Below are the code and all the weights of a small trained network. Each question names an input and a class and asks about switching units off, where a switched-off unit gives its printed mean instead of its output.

import numpy as np


def w(rows, s, z=0):
    codes = np.array(rows[::2]) - 128.0
    scale = np.full(codes.shape[1], s)
    scale[-1] = z or s
    return codes * scale


def f(y):
    return y / 2 * (1 + np.tanh(0.7978845608 * (y + 0.044715 * y**3)))


def log_softmax(a):
    a = a - a.max(-1, keepdims=True)
    return a - np.log(np.exp(a).sum(-1, keepdims=True))


def net(x, mask):
    res = np.array(x, float).reshape(1, 8) / 4 @ E
    y = f(res @ A[0][:, :-1].T + A[0][:, -1])
    res = res + np.where(mask, y, B[0][:, -1]) @ B[0][:, :-1]
    return log_softmax(res[-1] @ U[:, :-1].T + U[:, -1])


A, B = {}, {}
E = w([
[127,118,137,137,135,128,134,121,120,116],'x0',
[71,233,173,148,48,154,75,43,164,51],'x1',
[203,74,107,158,11,167,106,236,137,41],'x2',
[133,132,126,155,131,121,164,112,109,111],'x3',
[189,199,208,139,203,176,201,188,235,107],'x4',
[157,113,113,2,106,215,228,14,105,106],'x5',
[127,143,111,142,109,128,151,131,137,151],'x6',
[130,125,147,131,129,116,143,128,107,109],'x7',
],0.0099)
A[0] = w([
[207,82,63,206,40,174,99,209,149,29,25],'n0',
[65,85,53,147,66,80,73,96,20,142,70],'n1',
[103,148,136,254,147,53,44,190,132,142,42],'n2',
[103,93,48,131,68,87,86,118,78,116,96],'n3',
[104,100,45,106,185,112,143,195,109,108,17],'n4',
[121,148,119,81,116,168,163,89,114,117,49],'n5',
[50,216,176,169,38,149,76,85,155,54,3],'n6',
[183,24,88,108,171,114,167,192,95,207,39],'n7',
[197,119,125,28,72,210,172,111,96,114,38],'n8',
[23,182,109,161,250,104,119,86,119,173,8],'n9',
[200,84,109,148,196,106,141,153,101,152,9],'n10',
[157,137,170,130,144,143,140,159,167,116,52],'n11',
[121,128,138,193,145,103,93,178,139,119,66],'n12',
[223,196,167,153,195,157,161,169,214,97,90],'n13',
],0.0097,0.003)
B[0] = w([
[165,156,201,51,176,6,156,133,120,181,253],'n0',
[50,100,215,175,105,167,185,141,124,134,254],'n1',
[147,29,17,111,160,160,128,42,124,75,251],'n2',
[78,95,178,164,158,154,132,150,130,178,214],'n3',
[148,169,131,131,148,159,100,117,121,137,168],'n4',
[136,113,74,136,153,135,101,106,128,132,186],'n5',
[177,205,108,173,93,147,44,156,139,84,237],'n6',
[163,216,128,169,90,147,54,132,121,51,229],'n7',
[160,85,73,121,128,120,183,67,155,128,231],'n8',
[156,168,173,30,158,40,150,160,119,168,226],'n9',
[144,175,131,169,98,143,97,126,102,92,179],'n10',
[79,129,140,118,128,143,117,129,135,124,163],'n11',
[145,91,94,143,116,117,131,90,163,132,187],'n12',
[40,59,164,136,104,224,183,193,118,164,232],'n13',
],0.011,0.015)
U = w([
[38,104,201,158,113,190,173,180,143,137,181],'0',
[160,176,187,47,149,20,162,137,142,155,233],'1',
[149,83,50,121,139,143,163,33,151,105,82],'2',
[162,248,141,186,94,159,90,153,139,80,3],'3',
],0.012,0.0022)

Each question gives the input, the list of numbers given to net, and the class t.
The units are the neurons (one row each of A and B). Each row of codes is followed by its name. A weight is (code - 128) times the scale printed after its matrix; where a second scale follows, it is the last column's (A, B and U).
mask holds one flag per neuron, in row order. A switched-off neuron (its flag False) gives its mean, the last column of its row in B, instead of its output. The means were averaged over made-up inputs and are rounded, as every weight is.
A unit's drop is (log p(t) with every unit on - log p(t) with that unit switched off) / (log p(t) with every unit on - log p(t) with every unit switched off).
The circuit of an input: a set's keep is (log p(t) with only the set's units on - log p(t) with every unit switched off) / (log p(t) with every unit on - log p(t) with every unit switched off). Starting from the 12 units with the biggest drops (on a tie, the unit counted first), units are removed one at a time, each time the one whose removal leaves the highest keep (on an exact tie, the one counted first), for as long as the keep stays at least 0.8.
units of the circuit, in order: the units of the circuit, biggest drop first
most important unit: the unit with the biggest drop
top k neurons: the k neurons with the biggest drops, biggest first
drop of u: that unit's drop, to one decimal
input [2,-2,6,7,0,-3,-7,-2], class 1: units of the circuit, in order	n0
input [6,4,-5,-7,-7,7,-4,5], class 0: top 2 neurons	n1; n2
input [-6,1,4,2,7,-7,4,-7], class 0: top 4 neurons	n13; n8; n11; n5
input [8,0,5,7,-7,7,3,-6], class 0: top 3 neurons	n1; n2; n3
input [3,4,6,-4,7,8,-7,-7], class 2: top 3 neurons	n8; n1; n5
input [5,7,4,4,-8,-8,8,6], class 0: top 3 neurons	n1; n3; n8
input [-5,-1,-8,-2,-2,8,1,-8], class 1: top 2 neurons	n9; n2
input [8,-7,5,-4,-1,-3,3,7], class 3: top 3 neurons	n7; n10; n9
input [4,7,4,0,-1,-7,-4,-8], class 2: top 3 neurons	n2; n7; n12
input [6,7,-7,0,-2,7,5,2], class 1: top 3 neurons	n9; n2; n7
input [-6,8,-4,0,-8,-3,0,5], class 0: top 2 neurons	n1; n3
input [-5,-2,1,-4,1,0,4,2], class 3: drop of n0	1.0
input [8,-1,5,0,1,1,4,3], class 1: drop of n0	0.0
input [-2,2,8,-2,3,8,-7,1], class 1: most important unit	n0
input [2,4,2,-7,2,4,0,0], class 2: drop of n5	0.3
